[-18, -8, 7, -14, 23, 1, -21, 7, -10, 8, 4, -2, -3, 6, 4, 3, -4, 10, -2, -4, -1, -11, 5, -5, -11, 7, -1, 4, 5, -2, 9, 4, -1, -5, 7, 0, -5, -2, 3, -3, 3, 12, -3, -3, 6, -8, 2, -2]
<48> Nm
[-35, 6, 19, 12, 6, 10, 5, -1, -54, -2, -6, 10, 12, 8, -15, 40, -3, -8, -19, -25, 7, 3, -19, -14, -10, -1, -14, -19, 40, -23, 21, -11, -3, -9, 30, 21, -22, 6, -34, 12, -18, -4, 19, 22, -13, 10, 10, 28]
<48> RM
[-37, -2, 12, -16, 20, 6, -33, 5, -33, 2, 2, -6, 13, 8, -3, 30, -13, 15, -9, -16, 12, -17, -9, -4, -10, 3, -8, -9, 14, -10, 14, -12, -8, -13, 27, 22, -19, 4, -32, 10, -12, 20, 9, 5, -2, -4, 15, 30]
<48> LD
[-51, 2, 21, 1, 20, 14, 12, 0, -32, -10, 4, -8, 16, 14, 8, 37, -5, 19, -8, -21, 33, 2, 10, -2, -18, -9, 3, -7, 41, -21, 5, 15, 1, -10, 36, 36, -30, -8, -25, 17, -15, -5, 7, 15, -7, -12, 26, 28]
<43> Nm
[-51, 6, 27, 20, 9, 12, -18, 8, -44, -4, -8, -5, 20, 9, -2, 53, -17, 24, -12, -18, 22, -8, -23, 5, -3, -3, -12, -11, 17, -19, 15, -18, -5, -6, 33, 37, -26, 2, -44, 10, -26, 1, 10, 5, -11, -5, 27, 52]
<43> LD
[-28, -11, -16, -12, 25, 6, -51, 1, -35, 9, 11, -4, 12, -3, 0, 9, -12, 10, -9, -18, 1, -26, 7, -8, -21, 12, 0, -12, 15, -16, 23, -7, -17, -22, 22, 22, -19, 5, -14, 10, -7, 39, 11, 14, 0, 6, -3, 16]
<43> LD
[-33, 0, 12, -1, 5, 10, -18, 2, -30, 1, 2, 6, 7, 1, -8, 26, -3, -1, -8, -18, 15, 5, -9, -9, -11, 0, -12, -11, 24, -15, 17, -7, -3, -6, 23, 18, -19, 0, -16, 9, -12, 33, 10, 10, -8, 2, 17, 16]
<48> RM
[-10, -3, 19, -8, 15, 1, 14, -1, -58, 15, -17, 17, 21, 8, -7, 15, 5, -7, -5, -5, -18, -3, -11, -25, -14, -7, 5, -18, 23, -9, -1, 6, 6, -10, 17, 10, -2, -2, -22, 4, -2, -5, 24, 7, 10, 10, -32, -20]
<48> RM
[-37, -4, 21, -14, 23, 7, -9, 3, -32, 13, -2, -3, 3, -1, 1, 17, -10, 2, -6, -15, 13, 2, 9, -13, -30, 8, -2, -10, 36, -15, 8, 14, 0, -10, 32, 26, -21, -8, -8, 8, -5, 13, 8, 11, -2, 1, 3, -2]
<48> Nm
[-16, -15, -11, -15, 28, 11, 21, -14, -39, -2, 15, 6, 14, 14, -3, 16, 1, -2, -2, -15, -1, -11, 8, -21, -11, 5, 10, -10, 38, -18, -2, 8, 1, -17, 12, 21, -16, -8, -9, 11, -1, 9, 11, 20, -4, 3, -15, -2]
<43> Rf
[-30, -7, 3, -12, 15, 14, 17, -6, -41, 3, 5, -4, 9, -1, -4, 14, 12, -8, -10, -9, 11, 1, 9, -25, -30, 6, 2, -18, 46, -16, 4, 27, -5, -22, 31, 28, -24, -7, -11, 11, -5, 13, 9, 26, -2, 19, -15, -3]
<43> RM
[-33, -5, 6, 2, 18, -3, -15, 7, -40, 0, -4, -7, 13, 4, -1, 17, -12, 14, -9, -17, 6, -14, -3, -3, -21, 8, -3, -8, 17, -15, 15, 7, -9, -13, 25, 23, -18, -1, -27, 15, -11, 9, 12, 9, -2, 4, -3, 24]
<48> LD
[-97, 12, 24, 48, 8, 38, 49, -8, -83, -33, -7, -21, 41, 38, -20, 100, -14, 19, -35, -48, 59, -3, -33, -5, -21, -15, -11, -29, 87, -47, 14, -6, -10, -25, 65, 69, -64, 0, -89, 51, -55, -20, 32, 49, -21, 8, 39, 95]
<48> RM
[-42, -5, -2, 6, 11, 11, -37, 5, -30, -3, 5, -14, 5, -1, -5, 25, -12, 12, -14, -25, 19, -11, -6, 3, -17, 4, -11, -12, 19, -20, 22, -11, -18, -13, 29, 30, -28, 7, -27, 15, -18, 22, 8, 14, -7, 4, 23, 41]
<48> LD
[-28, 6, 24, -2, 9, 6, 8, 1, -23, 0, -3, 9, 0, 7, -5, 25, 1, -6, -4, -19, 19, 23, -2, -11, -7, -1, -9, -3, 38, -12, 14, -3, 5, -1, 19, 12, -24, -3, -6, -1, -8, -4, 5, 20, -12, -8, 23, -3]
<48> RM
[-42, -2, 9, -2, 17, 16, -23, -6, -50, 3, 2, -2, 17, 4, -6, 37, -9, 5, -13, -20, 18, -13, 6, -8, -11, 1, 0, -12, 23, -17, 13, -10, -8, -16, 27, 30, -24, 2, -31, 12, -13, 18, 16, 15, -9, 1, -1, 31]
<48> LD
[-63, -3, 26, -3, 32, 20, -10, 0, -50, -6, 6, -3, 22, 31, 0, 55, -19, 24, -5, -29, 32, -9, -5, -7, -13, 2, -3, -6, 44, -21, 15, -8, -1, -13, 41, 33, -34, -2, -36, 16, -18, 10, 12, 19, -10, -23, 34, 36]
<48> Nm
[-53, -2, 2, 10, 22, 26, -1, -5, -44, -16, 6, -20, 24, 31, -11, 47, -19, 22, -13, -24, 31, -18, -13, -3, -11, -2, -1, -8, 42, -24, 14, -13, -5, -15, 32, 29, -34, 1, -43, 27, -28, 7, 14, 20, -10, -12, 24, 57]
<48> LD
[-26, -5, -5, -3, 19, 11, -29, 5, -42, 4, 4, -1, 10, 4, -5, 17, -12, 10, -10, -16, -8, -15, -2, -5, -10, 8, -3, -11, 11, -11, 19, -10, -14, -12, 22, 22, -18, 4, -25, 16, -8, 18, 12, 10, -4, 4, 2, 30]
<48> LD
[-28, -13, 11, -20, 25, 7, -21, -3, -51, 21, 1, -4, 18, -8, 2, 19, 10, -2, -6, -8, 6, -18, 3, -28, -20, 11, 7, -18, 21, -22, 6, 19, -10, -23, 29, 29, -14, -4, -17, 1, 2, 31, 17, 12, 6, 21, -32, -8]
<48> RM
[-45, -1, 6, 4, 13, 9, -45, 9, -36, -9, 6, -1, 6, -6, 4, 35, -18, 23, -11, -15, 14, -13, -9, 9, -16, 6, -11, -9, 11, -19, 20, -9, -16, -12, 30, 42, -29, 2, -25, 8, -18, 23, 9, 8, -11, 3, 30, 41]
<43> LD
[-30, 4, 14, -2, 16, 10, -22, 8, -21, -6, 5, 3, 5, 11, 4, 29, -13, 16, -6, -13, 19, -5, -2, 5, -5, 6, -9, -1, 17, -7, 6, -5, -4, -9, 20, 20, -20, -3, -12, 6, -8, 8, 3, 9, -6, -15, 30, 23]
<43> LD
[-36, 1, 46, -13, 32, 1, 28, 9, -58, 7, -9, 19, 16, 24, 8, 29, -5, 20, -1, -14, 4, 5, 9, -10, -18, 6, 4, -3, 51, -17, 5, 24, 18, -3, 31, 30, -16, -15, -29, 6, -17, -16, 12, 6, -2, -25, 7, -8]
<48> Rf

[-3, -69, 41, 20, -60, 30, -5, 32, -63, 5, 76, 28, 24, 12, -18, -26, -34, -34, -11, 9, -31, -19, -1, -17, 27, -59, -1, -10, -22, 12, -31, 5, -1, -9, 24, 33, 14, -23, -14, -16, -37, 8, 33, 8, 31, 26, -3, 0]
<95> Q
[22, -60, 71, 22, -22, 29, 8, 26, -30, 4, 5, -13, 24, 38, -12, -20, 11, -23, -19, 19, -27, 1, -18, -14, 12, -42, 10, -11, -4, -16, 0, -41, 12, -22, 45, 65, 12, -40, -1, -7, -18, 12, 23, -16, 83, 40, -4, 6]
<89> Q
[11, -68, 46, -18, -34, 18, -19, 50, -7, 0, 11, 16, -24, 30, -42, -12, -21, -39, -19, 25, -6, -4, -5, -3, 37, -11, 22, 16, -19, -8, -2, -16, 12, -45, 34, 69, 19, -52, 15, 0, -25, 15, 49, -2, 123, 33, 2, -36]
<86> C
[4, -59, 40, 1, -26, 29, -11, 55, 3, 6, 13, 0, 8, 10, -14, -42, 6, -31, -33, 20, -8, 2, -11, 3, 24, -15, 18, -9, -32, -23, 10, -24, 30, -44, 43, 53, -3, -48, -4, 7, -32, 12, 44, -8, 35, 16, -5, -6]
<86> C
[13, -87, 44, 35, -52, 35, -16, 32, -52, 3, 10, 12, 14, 17, -30, -5, -25, -8, -8, 13, 18, -16, 1, -35, 61, -59, 12, -12, -8, 1, -38, -17, 10, -52, 48, 63, 11, -24, -25, -18, -42, 17, 61, -27, 59, 27, -6, -6]
<95> Q
[5, -77, 29, 23, -31, 35, 6, 11, -43, -10, 26, 13, 2, -9, -11, -8, -69, 2, -18, 21, 30, -3, -5, -11, 13, -46, 19, -25, -15, 4, -18, -1, -2, -42, 98, 41, 16, -21, 12, -12, -41, 16, 15, 1, 31, 23, -6, 13]
<95> Q
[3, -53, 20, 11, -20, 44, -21, 44, -9, 19, -6, -5, -5, 16, -4, -28, -22, -19, -10, 37, 2, -2, -4, -19, 44, -26, 7, 14, -24, -2, 6, -24, -7, -36, 28, 33, 23, -44, -16, 4, -19, -6, 41, -13, 39, 22, 20, -24]
<86> C
[7, -68, 44, 27, -56, 5, 9, 31, -20, 3, 2, -24, 5, 9, -30, -16, -20, -18, -31, 17, 19, -5, -4, -31, 36, -48, 6, -14, 2, -1, -20, -23, -3, -26, 40, 42, 6, -27, 3, 23, -43, 28, 47, -11, 36, 20, -80, -5]
<95> Q
[25, -75, 43, 20, -15, 25, -36, 47, -15, 8, 31, -21, -2, 36, -27, -16, -29, -34, -19, 34, -22, 9, 4, 8, 34, -20, -19, 3, -42, -13, 1, -26, 11, -46, 39, 44, 36, -51, -9, 11, -47, 28, 57, 22, 11, -67, 9, -3]
<89> C
[25, -40, 47, 7, -35, 13, -27, 29, -8, 3, 17, -8, 15, 35, -16, -19, -13, -51, -13, 11, -27, 0, -11, -6, 37, -13, 8, 0, -7, 1, 30, -32, 4, -12, 26, 37, 12, -34, 1, 2, -19, 13, 34, 6, 35, 8, 5, 5]
<86> Q
[-2, -78, 50, 22, -34, 25, -12, 54, -25, 9, 13, -23, 31, 40, -4, 4, -6, -40, -25, 29, -6, 3, 6, -17, 28, -30, -2, -4, -25, 6, 1, -26, 15, -57, 38, 66, 18, -38, 3, 1, -25, 15, 50, -6, 44, 44, -6, -30]
<86> Q
